Below is a small trained network, with its code and all its weights. Each question gives an input and a class and asks what happens when units are switched off, that is, made to give their printed mean instead of their output.

import numpy as np


def w(rows, s, z=0):
    codes = np.array(rows[::2]) - 128.0
    scale = np.full(codes.shape[1], s)
    scale[-1] = z or s
    return codes * scale


def norm(h):
    return h / np.sqrt((h * h).mean(-1, keepdims=True) + 1e-5)


def f(y):
    return y / 2 * (1 + np.tanh(0.7978845608 * (y + 0.044715 * y**3)))


def log_softmax(a):
    a = a - a.max(-1, keepdims=True)
    return a - np.log(np.exp(a).sum(-1, keepdims=True))


def net(x, mask):
    res = np.array(x, float).reshape(1, 7) / 4 @ E
    u = 0
    for l in range(3):
        y = f(norm(res) @ A[l][:, :-1].T + A[l][:, -1])
        res = res + np.where(mask[u : u + 5], y, B[l][:, -1]) @ B[l][:, :-1]
        u += 5
    return log_softmax(norm(res)[-1] @ U[:, :-1].T + U[:, -1])


A, B = {}, {}
E = w([
[29,116,130,231,139,151,109,80,175,140],'x0',
[163,156,113,73,137,86,139,133,112,120],'x1',
[153,254,124,181,90,224,98,117,49,63],'x2',
[64,92,183,136,68,171,90,110,220,153],'x3',
[165,152,136,105,75,117,140,63,41,63],'x4',
[126,127,73,171,210,142,166,111,79,108],'x5',
[133,162,112,191,123,177,108,103,154,127],'x6',
],0.007)
A[0] = w([
[93,54,138,173,188,81,160,178,184,78,43],'L0N0',
[171,133,199,100,148,107,153,112,109,141,34],'L0N1',
[93,35,120,56,137,59,175,147,132,214,2],'L0N2',
[92,62,53,114,146,92,165,85,1,88,85],'L0N3',
[79,61,189,83,37,113,117,148,229,133,33],'L0N4',
],0.0048,0.0047)
B[0] = w([
[63,128,54,163,132,78,134,118,56,207,179],'L0N0',
[102,71,3,110,106,33,138,141,87,116,94],'L0N1',
[68,226,127,194,98,171,100,122,145,42,251],'L0N2',
[116,155,224,130,124,30,176,82,126,90,231],'L0N3',
[82,113,142,3,50,164,106,56,185,141,250],'L0N4',
],0.006,0.0022)
A[1] = w([
[241,162,115,2,152,102,146,162,49,89,32],'L1N0',
[191,194,52,16,105,75,161,172,52,87,80],'L1N1',
[102,94,150,69,101,149,88,123,166,137,44],'L1N2',
[153,104,186,130,134,122,170,148,162,152,2],'L1N3',
[95,120,78,98,116,106,159,168,170,160,21],'L1N4',
],0.0062,0.003)
B[1] = w([
[246,151,99,63,92,91,154,254,77,157,253],'L1N0',
[203,126,168,87,136,144,107,181,41,108,253],'L1N1',
[158,126,145,89,118,135,130,138,138,99,158],'L1N2',
[118,82,97,154,114,105,138,112,153,112,116],'L1N3',
[128,112,117,126,103,164,88,106,150,174,139],'L1N4',
],0.0088,0.0066)
A[2] = w([
[138,253,135,243,72,230,121,97,91,49,70],'L2N0',
[130,194,133,205,115,242,73,87,53,100,93],'L2N1',
[106,167,94,202,108,155,133,126,48,124,125],'L2N2',
[73,120,20,180,198,161,124,174,175,220,4],'L2N3',
[128,198,168,203,41,216,124,90,69,47,78],'L2N4',
],0.0057,0.0035)
B[2] = w([
[153,230,70,218,117,148,177,98,254,38,254],'L2N0',
[133,174,123,125,132,123,197,115,255,85,222],'L2N1',
[122,166,139,111,99,127,133,119,149,102,172],'L2N2',
[247,81,89,182,193,173,46,189,66,179,216],'L2N3',
[123,167,29,159,178,144,141,170,181,72,230],'L2N4',
],0.008,0.0033)
U = w([
[138,203,78,186,121,177,159,133,198,53,144],'0',
[59,96,142,134,166,62,200,69,45,94,30],'1',
[124,65,81,184,188,165,76,166,109,194,42],'2',
[75,79,183,48,24,159,83,121,197,156,161],'3',
[219,188,147,66,96,127,152,206,6,83,252],'4',
],0.016,0.0016)

Each question gives the input, the list of numbers given to net, and the class t.
The units are the neurons (one row each of A and B). Each row of codes is followed by its name. A weight is (code - 128) times the scale printed after its matrix; where a second scale follows, it is the last column's (A, B and U).
mask holds one flag per neuron, layer by layer. A switched-off neuron (its flag False) gives its mean, the last column of its row in B, instead of its output. The means were averaged over made-up inputs and are rounded, as every weight is.
A unit's drop is (log p(t) with every unit on - log p(t) with that unit switched off) / (log p(t) with every unit on - log p(t) with every unit switched off).
The circuit of an input: a set's keep is (log p(t) with only the set's units on - log p(t) with every unit switched off) / (log p(t) with every unit on - log p(t) with every unit switched off). Starting from the 12 units with the biggest drops (on a tie, the unit counted first), units are removed one at a time, each time the one whose removal leaves the highest keep (on an exact tie, the one counted first), for as long as the keep stays at least 0.8.
circuit, biggest first: the units of the circuit, biggest drop first
top k neurons: the k neurons with the biggest drops, biggest first
top k neurons in layer l: the k neurons of layer l with the biggest drops, biggest first
drop of u: that unit's drop, to one decimal
input [6,-8,-2,1,2,6,-1], class 2: top 2 neurons in layer 0 : (L0N2, L0N0)
input [-5,-3,-3,-3,-2,-6,7], class 3: circuit, biggest first : (L1N1, L1N0, L0N4)
input [-5,7,1,7,0,3,8], class 0: circuit, biggest first : (L1N0)
input [-4,1,-8,-2,-3,1,-2], class 2: top 2 neurons in layer 0 : (L0N0, L0N2)
input [7,-8,-2,0,5,3,-3], class 1: top 2 neurons : (L0N2, L1N1)
input [2,2,-5,2,3,6,5], class 1: top 2 neurons : (L0N3, L1N0)
input [-2,-7,0,1,-4,1,-3], class 2: top 2 neurons : (L0N0, L2N3)
input [3,7,-1,-4,-8,-7,0], class 2: top 2 neurons in layer 0 : (L0N3, L0N0)
input [6,-3,-2,-3,8,4,-2], class 1: top 2 neurons in layer 0 : (L0N3, L0N2)
input [6,6,3,-1,-5,1,-2], class 2: top 2 neurons in layer 0 : (L0N2, L0N3)
input [-2,1,-8,1,-2,3,-7], class 3: drop of L0N0 : -0.1
input [5,-1,2,-5,5,-8,8], class 0: drop of L1N2 : 0.0
input [3,0,-3,0,6,3,-8], class 1: drop of L1N0 : 0.1
input [0,-6,-5,-6,4,8,-3], class 1: drop of L0N3 : 0.4
input [4,-1,7,-7,-4,-3,-6], class 0: top neuron in layer 1 : (L1N0)
